Moves between states:
fid: π>mif, ρ>kan
mif: π>raf, ρ>mes
fam: π>dor, ρ>loz
vev: π>lum, ρ>fal
fud: π>fam, ρ>kem
zuz: π>loz, ρ>dor
vep: π>kam, ρ>mab
mar: π>zuz, ρ>tif
div: π>vam, ρ>tur
mab: π>tav, ρ>vep
zom: π>fid, ρ>bim
rep: π>vev, ρ>mig
vuz: π>bov, ρ>kuf
fot: π>zon, ρ>lin
tur: π>zop, ρ>div
zop: π>kuf, ρ>bov
bim: π>dab, ρ>zom
fal: π>mig, ρ>vev
bar: π>von, ρ>nof
ler: π>leb, ρ>bof
tav: π>ris, ρ>sez
bof: π>vuz, ρ>ler
ris: π>zom, ρ>dab
raf: π>fot, ρ>pov
vam: π>fal, ρ>lum
dor: π>tif, ρ>zuz
zon: π>bof, ρ>leb
pes: π>vif, ρ>puf
kam: π>mar, ρ>fof
sez: π>vep, ρ>tav
fof: π>mab, ρ>kam
bov: π>div, ρ>zop
kan: π>bim, ρ>fid
lum: π>tur, ρ>vam
zer: π>nof, ρ>von
leb: π>lin, ρ>zon
loz: π>kem, ρ>fam
puf: π>rep, ρ>pes
dus: π>puf, ρ>vif
kuf: π>ler, ρ>vuz
dab: π>sez, ρ>ris
von: π>dus, ρ>zer
lin: π>pov, ρ>fot
nof: π>fud, ρ>bar
kem: π>bar, ρ>fud
mig: π>pes, ρ>rep
mes: π>kan, ρ>mif
vif: π>zer, ρ>dus
pov: π>mes, ρ>raf
tif: π>fof, ρ>mar

In the rows, 473 means zero.

The rows follow the links: the fewer symbols apart two states are, the more alike their rows tend to be.

Some states and rows for them; each showing differs a little:
sez	358,459,484,491,300,424,461,546,255,453,275,397,373,243,513,486,627,369,382,626,552,516,556,258,433,575,458,402,464,594,370,487,415,328,598,346,225,555,659,496,398,526,410,665,514,508,356,526,650,699,280,489,536,427,413,253,400,469,257,344,587,492,400,380,358,525,596,617,484,662
dus	481,582,647,470,482,469,561,503,609,279,218,430,522,384,279,473,342,481,549,402,647,520,354,518,735,440,296,552,540,494,563,532,492,751,368,522,636,447,474,338,640,726,518,271,587,400,424,602,545,480,528,332,486,303,614,616,503,431,558,549,491,513,790,393,590,599,423,315,498,350
fof	517,605,495,508,646,511,401,441,276,470,580,454,279,562,384,395,512,499,598,537,407,516,421,414,552,411,495,204,396,463,476,535,307,630,273,398,197,329,388,736,498,511,152,542,542,514,345,333,563,267,585,492,470,476,590,523,405,615,166,432,323,601,596,209,438,413,486,474,476,576
fud	177,405,297,500,358,379,420,707,335,699,446,592,414,214,418,582,512,275,410,423,175,384,548,210,321,580,516,445,455,497,572,217,397,305,599,455,279,427,570,495,538,456,421,444,527,649,547,469,575,468,415,435,453,400,369,282,548,446,471,408,540,332,446,517,512,553,545,529,388,604
pov	381,402,479,482,556,600,619,627,565,605,700,699,471,268,394,681,584,475,540,344,312,408,491,671,517,395,510,310,547,388,595,795,642,645,404,498,544,334,532,384,526,499,497,245,365,628,689,528,457,398,637,534,395,607,387,525,520,486,595,652,541,332,536,550,635,545,335,394,517,357
tif	393,574,412,484,610,419,414,522,237,572,613,456,335,473,282,381,514,431,542,516,271,502,444,312,450,422,503,216,342,518,504,440,280,520,364,429,187,271,389,704,529,506,129,558,555,582,413,364,595,208,541,496,460,384,557,440,458,592,187,385,409,502,568,253,461,421,473,497,431,614
raf	407,476,426,529,315,306,428,510,619,407,159,404,567,467,487,474,230,423,428,402,478,440,395,383,494,552,335,881,500,495,530,60,453,354,566,547,643,603,445,347,568,477,682,372,563,373,481,535,427,551,374,307,472,342,491,506,542,369,708,498,509,416,512,564,508,573,548,494,329,430
fot	378,518,358,431,403,288,496,471,628,471,262,420,600,569,417,370,257,359,450,333,457,436,449,276,397,577,423,819,469,510,502,54,427,363,590,623,606,526,413,399,605,473,590,428,597,401,528,591,445,458,431,319,489,207,472,457,581,384,714,413,536,427,496,548,546,526,499,504,361,454

Each walk starts at a row. The symbols on each line, taken left to right, move it on to the next state.
Answer with the state's row; about right is enough.
start 288,404,555,500,363,563,631,660,331,475,339,484,473,50,385,592,670,388,429,559,531,485,632,408,489,501,427,263,564,588,472,753,522,550,529,406,349,473,693,368,473,614,433,460,425,527,473,674,687,692,432,456,511,450,381,298,442,395,408,455,659,421,535,396,504,648,448,451,566,537
π ρ π ρ π π π
376,504,451,529,306,414,362,494,231,467,422,366,397,386,532,428,572,453,397,629,472,497,530,240,385,588,483,417,383,548,339,383,329,266,577,333,213,591,602,600,301,501,395,727,497,535,310,427,576,628,295,519,555,488,405,274,405,512,227,315,542,491,349,389,304,500,624,630,471,669
π π ρ ρ π π ρ
193,467,304,500,431,371,455,635,300,650,555,564,390,333,332,453,511,269,420,417,155,414,531,140,332,527,524,374,398,534,530,255,353,394,588,421,227,362,509,570,532,450,273,476,541,638,518,485,616,353,446,438,469,354,413,314,563,496,377,368,486,389,494,419,519,552,552,536,393,687
start 477,542,499,585,238,366,344,461,630,342,171,407,575,363,559,531,275,455,472,451,588,457,372,495,601,536,350,819,507,443,528,191,428,441,553,428,684,659,491,322,504,538,773,375,503,321,425,522,437,597,377,371,531,461,514,556,508,452,632,483,513,479,560,567,466,607,562,488,383,334
ρ π ρ ρ π ρ ρ ρ
621,530,654,620,333,492,273,441,557,220,244,371,474,353,652,599,392,571,526,570,729,516,349,692,756,495,296,619,473,437,471,486,404,549,346,310,577,634,476,374,429,621,672,424,431,335,304,392,405,586,447,492,538,658,627,618,422,566,410,525,425,617,599,476,409,591,590,427,395,313
ρ π ρ ρ π ρ
661,577,635,535,500,565,320,372,423,263,483,389,312,483,562,482,501,604,612,590,664,588,331,663,754,420,385,357,407,386,430,662,368,658,254,297,405,498,457,568,466,591,409,485,458,418,317,311,482,422,517,548,543,589,656,664,388,643,212,507,304,650,587,310,381,489,474,389,473,422
start 294,441,537,449,345,512,556,618,274,411,311,417,413,126,429,538,708,376,435,610,548,483,608,286,437,572,409,276,537,629,423,649,474,444,573,405,285,529,699,448,422,595,401,561,463,511,403,604,689,730,323,457,547,460,403,270,396,395,325,359,659,489,469,357,402,611,522,532,562,627
ρ π ρ π ρ ρ π π ρ
587,609,582,534,571,533,376,413,322,371,568,412,313,551,413,392,501,566,555,612,572,551,348,561,645,378,418,247,380,423,464,644,341,638,215,343,316,402,409,627,474,570,251,518,510,482,305,329,509,361,573,535,479,531,632,605,383,625,156,481,306,650,609,242,408,449,498,431,481,477
ρ π ρ ρ π ρ π π π π
670,580,644,580,413,521,316,381,488,194,375,387,390,412,594,530,444,590,575,652,707,582,328,714,754,438,341,466,433,406,442,609,436,624,265,292,504,606,417,488,383,609,560,433,418,355,288,333,468,526,467,513,536,619,625,649,400,626,270,522,363,653,545,380,397,520,538,427,488,359
start 294,372,606,468,445,596,681,675,412,484,470,592,461,63,361,651,672,389,521,518,480,489,630,517,558,472,434,227,603,581,515,817,637,640,509,436,451,393,731,366,494,622,426,379,407,610,583,658,619,615,494,461,492,491,367,394,436,449,493,511,685,400,602,448,558,610,407,448,587,472
ρ ρ π π ρ π π ρ ρ
545,541,590,594,218,373,352,471,596,233,193,373,553,355,591,621,368,528,485,513,675,501,369,603,706,514,308,766,472,405,498,374,448,501,446,378,652,656,462,314,472,577,761,400,434,312,369,469,419,618,385,443,564,576,525,605,487,530,508,547,460,571,574,507,426,565,591,467,395,287
ρ π π ρ π π π ρ
296,408,534,467,520,624,652,640,524,559,558,609,487,106,396,697,632,425,531,403,409,438,506,599,529,427,477,291,591,452,591,831,628,633,426,431,498,363,635,396,509,527,458,251,414,620,614,584,509,463,561,523,447,574,405,439,517,471,554,582,599,378,607,538,575,597,374,392,585,413
start 160,397,357,524,273,401,444,728,429,620,426,584,490,128,478,642,513,296,367,424,250,373,555,305,337,571,496,527,496,473,552,290,456,274,651,415,353,467,636,374,467,409,568,428,394,600,539,535,542,567,372,422,502,469,306,236,571,472,548,391,625,345,397,628,489,594,532,553,398,542
π π ρ ρ π
303,523,304,463,546,386,468,573,280,653,561,560,341,426,306,421,500,342,478,445,181,473,484,193,370,462,529,296,396,515,515,286,305,458,454,458,154,300,469,729,540,495,195,520,537,614,434,419,621,311,526,460,418,313,491,362,501,554,300,369,459,453,522,296,501,433,514,519,433,654
start 390,496,340,344,535,348,562,426,567,524,348,389,578,685,377,265,270,416,455,335,382,428,467,256,316,515,462,715,494,550,492,72,453,396,609,738,590,442,348,436,607,450,410,457,631,452,534,602,437,403,488,329,455,179,443,425,583,372,693,398,536,350,463,485,571,465,430,507,378,538
π ρ ρ ρ π ρ ρ ρ π
455,537,330,314,665,386,642,353,525,550,472,452,532,795,280,262,297,407,448,345,396,465,518,253,282,479,528,533,466,565,466,259,523,464,557,740,521,358,348,512,580,396,314,527,624,458,608,563,441,329,505,399,412,209,503,474,547,327,656,387,473,417,492,479,573,381,368,452,470,577
ρ ρ ρ ρ ρ ρ π
506,522,383,265,770,429,654,342,473,575,587,470,527,836,299,202,396,450,468,359,419,476,532,333,243,426,587,433,461,555,456,418,522,514,480,791,478,317,341,552,565,380,241,565,592,465,574,524,412,289,563,416,387,225,454,459,493,357,588,408,499,456,453,425,546,347,357,446,504,595
start 449,399,431,487,607,603,521,528,615,616,818,687,494,440,454,631,515,505,504,330,281,406,498,731,458,395,581,357,521,322,579,685,604,555,409,526,557,305,438,439,535,357,521,251,332,640,702,428,378,293,635,581,339,659,406,521,564,506,594,612,442,336,438,608,561,429,360,381,530,352
ρ π π ρ π ρ ρ
531,378,335,469,588,563,467,444,599,639,848,644,492,595,523,530,460,535,482,327,275,424,458,716,329,428,637,432,475,280,568,583,570,467,458,535,577,347,344,466,457,298,570,395,374,574,678,361,254,292,598,590,383,673,405,557,523,515,597,624,379,386,395,675,518,355,394,404,501,362
ρ π π ρ π ρ ρ
584,407,356,408,571,528,440,371,550,633,833,594,479,765,587,465,428,557,409,405,321,424,464,635,271,450,644,496,451,358,448,470,556,359,484,546,577,428,316,491,425,245,504,447,360,488,613,350,249,284,553,591,373,587,429,525,531,486,589,537,360,376,292,659,487,291,387,496,452,426
start 589,473,464,237,806,534,673,296,499,592,676,425,516,890,314,226,461,524,484,365,480,501,555,470,302,387,575,325,474,512,398,605,605,566,411,675,548,331,312,563,528,369,247,552,581,476,567,504,396,285,563,505,399,328,515,517,419,405,559,488,447,485,412,437,549,317,315,428,557,545
ρ ρ π ρ ρ ρ π π
628,418,342,389,573,475,442,318,512,620,748,521,539,865,625,368,435,555,389,419,389,422,505,569,229,463,638,553,431,449,420,388,526,245,509,575,532,478,328,494,366,188,503,575,405,464,553,331,235,391,482,545,422,519,410,470,507,449,585,503,416,442,187,630,398,290,434,539,480,499
start 573,356,632,486,423,663,495,456,564,442,610,519,527,384,664,649,659,602,434,580,618,488,540,771,453,452,545,358,568,440,437,884,659,473,503,392,609,548,557,329,329,399,663,466,297,453,515,495,360,663,472,582,464,793,383,486,403,470,507,573,509,457,352,619,413,471,408,472,621,353
ρ ρ ρ ρ π ρ ρ π
368,345,531,567,240,537,444,622,511,524,463,573,531,127,623,749,574,458,415,528,455,409,539,623,453,554,522,503,561,454,512,606,559,374,635,345,538,576,660,301,385,429,735,411,310,537,563,527,432,679,383,524,514,689,312,358,500,421,567,531,558,351,360,670,443,559,521,557,497,431
ρ ρ ρ ρ ρ π ρ π π
264,338,403,550,196,449,458,699,448,581,451,581,513,53,590,693,599,348,345,459,342,445,582,467,392,562,508,540,525,485,517,463,544,315,620,397,486,541,650,314,427,423,701,418,337,564,539,536,499,676,357,505,482,604,330,276,554,452,577,466,595,335,394,635,470,602,558,541,433,477
start 692,487,542,302,795,631,675,297,490,491,759,472,460,813,438,320,545,588,480,477,544,468,515,620,367,375,609,292,505,478,408,827,616,581,386,642,547,347,380,542,449,351,278,603,480,472,537,466,387,400,605,542,393,449,455,568,387,414,470,534,465,480,406,452,517,288,260,441,666,509
ρ π ρ π π π π ρ π ρ
664,400,612,413,584,665,547,370,499,474,675,493,522,547,644,557,648,622,475,520,663,486,534,782,473,408,553,318,540,430,380,973,674,552,417,454,594,476,520,381,318,427,540,470,326,483,507,448,374,558,536,604,437,693,368,532,404,466,464,572,475,479,362,551,408,427,371,458,637,376
ρ ρ π π ρ π ρ π
493,347,567,541,297,633,504,511,499,483,520,541,502,231,675,719,665,526,409,552,560,439,519,734,495,507,522,448,577,434,456,808,619,440,587,360,573,581,602,313,297,450,736,411,275,472,518,512,385,715,420,603,505,749,359,433,441,464,564,599,575,426,353,664,409,522,490,489,565,366
